Below are the code and all the weights of a small trained network. Each question names an input and a class and asks about switching units off, where a switched-off unit gives its printed mean instead of its output.

import numpy as np


def w(rows, s, z=0):
    codes = np.array(rows[::2]) - 128.0
    scale = np.full(codes.shape[1], s)
    scale[-1] = z or s
    return codes * scale


def norm(h):
    return h / np.sqrt((h * h).mean(-1, keepdims=True) + 1e-5)


def f(y):
    return y / 2 * (1 + np.tanh(0.7978845608 * (y + 0.044715 * y**3)))


def log_softmax(a):
    a = a - a.max(-1, keepdims=True)
    return a - np.log(np.exp(a).sum(-1, keepdims=True))


def net(x, mask):
    res = np.array(x, float).reshape(1, 3) / 4 @ E
    u = 0
    for l in range(2):
        y = f(norm(res) @ A[l][:, :-1].T + A[l][:, -1])
        res = res + np.where(mask[u : u + 3], y, B[l][:, -1]) @ B[l][:, :-1]
        u += 3
    return log_softmax(norm(res)[-1] @ U[:, :-1].T + U[:, -1])


A, B = {}, {}
E = w([
[172,76,160,102,205,96,196],'x0',
[1,119,157,50,91,126,159],'x1',
[86,13,63,94,159,62,169],'x2',
],0.0081)
A[0] = w([
[167,176,109,152,88,220,66,134],'0.n1',
[132,189,184,130,178,147,221,89],'0.n2',
[255,166,142,125,147,194,131,3],'0.n3',
],0.0086,0.0032)
B[0] = w([
[172,143,125,145,46,84,109,254],'0.n1',
[104,97,224,60,169,143,1,184],'0.n2',
[71,179,85,35,229,79,156,222],'0.n3',
],0.012,0.0059)
A[1] = w([
[36,134,118,104,122,153,125,107],'1.n1',
[89,161,99,66,132,113,108,142],'1.n2',
[168,96,163,5,118,114,121,3],'1.n3',
],0.012,0.0024)
B[1] = w([
[18,113,113,218,155,209,166,218],'1.n1',
[54,164,67,242,116,115,165,247],'1.n2',
[196,209,201,129,192,254,40,254],'1.n3',
],0.0094,0.0052)
U = w([
[138,69,150,56,95,105,154,3],'0',
[132,92,152,117,123,95,162,3],'1',
[3,97,98,163,145,150,184,251],'2',
[110,151,208,86,207,174,88,253],'3',
[163,196,93,112,194,56,126,198],'4',
[159,184,107,150,53,79,80,253],'5',
[201,34,59,97,212,33,190,188],'6',
[136,87,173,99,130,78,188,3],'7',
],0.011,0.0039)

Each question gives the input, the list of numbers given to net, and the class t.
The units are the neurons (one row each of A and B). Each row of codes is followed by its name. A weight is (code - 128) times the scale printed after its matrix; where a second scale follows, it is the last column's (A, B and U).
mask holds one flag per neuron, layer by layer. A switched-off neuron (its flag False) gives its mean, the last column of its row in B, instead of its output. The means were averaged over made-up inputs and are rounded, as every weight is.
A unit's drop is (log p(t) with every unit on - log p(t) with that unit switched off) / (log p(t) with every unit on - log p(t) with every unit switched off).
The circuit of an input: a set's keep is (log p(t) with only the set's units on - log p(t) with every unit switched off) / (log p(t) with every unit on - log p(t) with every unit switched off). Starting from all 6 units, units are removed one at a time, each time the one whose removal leaves the highest keep (on an exact tie, the one counted first), for as long as the keep stays at least 0.8.
units of the circuit, in order: the units of the circuit, biggest drop first
k most important neurons: the k neurons with the biggest drops, biggest first
k most important neurons of layer l: the k neurons of layer l with the biggest drops, biggest first
drop of u: that unit's drop, to one decimal
input [1,-1,-4], class 4: units of the circuit, in order -> [0.n3]
input [-3,-5,4], class 6: 3 most important neurons -> [1.n3, 1.n2, 0.n1]
input [-3,-2,6], class 6: 2 most important neurons -> [0.n3, 0.n2]
input [-1,6,-7], class 5: 3 most important neurons -> [0.n3, 0.n1, 1.n3]
input [8,-1,5], class 3: 2 most important neurons -> [1.n3, 1.n2]
input [-4,-3,8], class 6: 2 most important neurons of layer 1 -> [1.n1, 1.n2]
input [8,-2,0], class 3: 2 most important neurons -> [1.n3, 0.n2]
input [8,4,5], class 3: 2 most important neurons -> [1.n3, 0.n3]
input [7,-3,1], class 3: 2 most important neurons -> [1.n3, 0.n2]
input [1,-8,-7], class 4: 2 most important neurons -> [0.n3, 1.n3]
input [0,-6,-4], class 4: drop of 0.n3 -> 1.6
input [-2,3,-3], class 5: drop of 0.n3 -> 0.4
input [7,-1,1], class 3: drop of 1.n3 -> 0.2
input [1,-5,-7], class 4: most important neuron -> [0.n3]
input [-1,-3,-5], class 4: drop of 1.n2 -> -0.1
